Here is a tiny trained network, its code and every weight. The questions are about switching its units off for an input and a class, where a switched-off unit gives its printed mean instead of its output.

import numpy as np


def w(rows, s, z=0):
    codes = np.array(rows[::2]) - 128.0
    scale = np.full(codes.shape[1], s)
    scale[-1] = z or s
    return codes * scale


def norm(h):
    return h / np.sqrt((h * h).mean(-1, keepdims=True) + 1e-5)


def f(y):
    return y / 2 * (1 + np.tanh(0.7978845608 * (y + 0.044715 * y**3)))


def log_softmax(a):
    a = a - a.max(-1, keepdims=True)
    return a - np.log(np.exp(a).sum(-1, keepdims=True))


def net(x, mask):
    res = np.array(x, float).reshape(1, 8) / 4 @ E
    u = 0
    for l in range(2):
        y = f(norm(res) @ A[l][:, :-1].T + A[l][:, -1])
        res = res + np.where(mask[u : u + 16], y, B[l][:, -1]) @ B[l][:, :-1]
        u += 16
    return log_softmax(norm(res)[-1] @ U[:, :-1].T + U[:, -1])


A, B = {}, {}
E = w([
[160,155,154,175],'x0',
[159,76,204,100],'x1',
[113,44,93,165],'x2',
[129,36,97,147],'x3',
[77,116,99,151],'x4',
[2,139,86,70],'x5',
[134,178,124,101],'x6',
[210,118,73,155],'x7',
],0.006)
A[0] = w([
[86,117,248,112,236],'L0N0',
[179,137,75,184,40],'L0N1',
[139,80,92,142,74],'L0N2',
[117,174,167,166,168],'L0N3',
[150,126,133,88,89],'L0N4',
[128,175,206,175,243],'L0N5',
[174,141,158,148,110],'L0N6',
[109,93,98,137,240],'L0N7',
[130,100,110,103,3],'L0N8',
[151,152,130,164,48],'L0N9',
[87,120,177,71,174],'L0N10',
[219,164,130,151,96],'L0N11',
[135,86,206,174,71],'L0N12',
[136,75,169,152,2],'L0N13',
[134,111,115,123,175],'L0N14',
[96,161,104,158,152],'L0N15',
],0.014,0.0022)
B[0] = w([
[75,131,87,84,253],'L0N0',
[75,165,154,90,188],'L0N1',
[139,68,146,148,167],'L0N2',
[108,57,90,148,172],'L0N3',
[136,92,161,183,135],'L0N4',
[107,131,115,136,220],'L0N5',
[83,116,176,185,173],'L0N6',
[254,72,101,96,185],'L0N7',
[149,119,109,156,123],'L0N8',
[132,168,160,147,140],'L0N9',
[79,90,152,87,206],'L0N10',
[38,133,190,194,220],'L0N11',
[110,161,44,154,191],'L0N12',
[108,129,83,150,159],'L0N13',
[165,104,147,137,142],'L0N14',
[148,196,131,103,163],'L0N15',
],0.0074,0.0063)
A[1] = w([
[102,130,79,42,106],'L1N0',
[143,27,106,181,134],'L1N1',
[99,204,110,218,185],'L1N2',
[205,168,206,161,143],'L1N3',
[190,186,209,125,195],'L1N4',
[160,108,71,144,119],'L1N5',
[177,136,92,203,87],'L1N6',
[126,207,147,87,252],'L1N7',
[76,186,216,207,83],'L1N8',
[112,62,106,177,110],'L1N9',
[72,104,129,72,119],'L1N10',
[156,136,6,197,64],'L1N11',
[89,167,107,126,147],'L1N12',
[127,208,13,125,192],'L1N13',
[96,175,202,255,62],'L1N14',
[84,108,189,148,94],'L1N15',
],0.0088,0.0029)
B[1] = w([
[79,177,159,166,215],'L1N0',
[213,120,111,16,228],'L1N1',
[172,77,137,160,240],'L1N2',
[2,85,177,115,142],'L1N3',
[64,50,138,195,142],'L1N4',
[162,113,107,141,157],'L1N5',
[102,123,144,116,153],'L1N6',
[197,135,144,156,208],'L1N7',
[111,108,171,192,248],'L1N8',
[169,84,100,112,190],'L1N9',
[110,202,190,81,208],'L1N10',
[109,115,143,147,187],'L1N11',
[232,174,87,99,185],'L1N12',
[203,221,120,143,216],'L1N13',
[110,78,171,139,253],'L1N14',
[103,123,54,75,169],'L1N15',
],0.0065,0.0043)
U = w([
[45,93,238,193,159],'0',
[159,208,102,140,160],'1',
[125,142,93,164,1],'2',
[177,76,86,89,251],'3',
[21,182,193,4,105],'4',
],0.011,0.0033)

Each question gives the input, the list of numbers given to net, and the class t.
The units are the neurons (one row each of A and B). Each row of codes is followed by its name. A weight is (code - 128) times the scale printed after its matrix; where a second scale follows, it is the last column's (A, B and U).
mask holds one flag per neuron, layer by layer. A switched-off neuron (its flag False) gives its mean, the last column of its row in B, instead of its output. The means were averaged over made-up inputs and are rounded, as every weight is.
A unit's drop is (log p(t) with every unit on - log p(t) with that unit switched off) / (log p(t) with every unit on - log p(t) with every unit switched off).
The circuit of an input: a set's keep is (log p(t) with only the set's units on - log p(t) with every unit switched off) / (log p(t) with every unit on - log p(t) with every unit switched off). Starting from the 12 units with the biggest drops (on a tie, the unit counted first), units are removed one at a time, each time the one whose removal leaves the highest keep (on an exact tie, the one counted first), for as long as the keep stays at least 0.8.
units of the circuit, in order: the units of the circuit, biggest drop first
k most important neurons: the k neurons with the biggest drops, biggest first
top k neurons in layer l: the k neurons of layer l with the biggest drops, biggest first
drop when u is switched off: that unit's drop, to one decimal
input [4,3,-7,4,-6,-2,-5,-6], class 4: units of the circuit, in order : [L0N0]
input [-1,-3,1,4,-7,8,2,4], class 1: units of the circuit, in order : [L1N13 L0N10]
input [5,6,-1,7,-5,-1,0,-4], class 3: units of the circuit, in order : [L0N12 L1N1]
input [0,-3,0,1,3,0,1,5], class 1: 4 most important neurons : [L0N1 L0N6 L1N13 L0N4]
input [0,-2,6,0,8,5,6,0], class 1: 3 most important neurons : [L0N15 L1N13 L0N3]
input [0,4,7,-7,0,-1,-7,-6], class 4: 3 most important neurons : [L0N10 L0N0 L1N10]
input [-2,-1,7,6,-6,-2,8,-8], class 3: top 2 neurons in layer 0 : [L0N7 L0N1]
input [-8,-8,4,5,-7,-8,7,-1], class 0: 2 most important neurons : [L0N11 L0N1]
input [-3,5,6,-7,6,-3,-5,1], class 2: top 2 neurons in layer 0 : [L0N12 L0N13]
input [-2,-5,-7,0,1,4,7,-4], class 1: top 2 neurons in layer 1 : [L1N13 L1N7]
input [3,-7,4,-5,8,8,7,-4], class 1: drop when L0N1 is switched off : 0.1
input [-2,-5,-7,-4,6,-4,-4,-4], class 1: drop when L0N11 is switched off : 0.3
input [-3,5,7,-4,7,-6,-1,-3], class 3: drop when L1N1 is switched off : 0.1
input [2,0,0,6,-1,7,4,2], class 3: units of the circuit, in order : [L0N7]
input [-6,-1,4,8,1,1,-4,-5], class 3: drop when L0N12 is switched off : 0.0
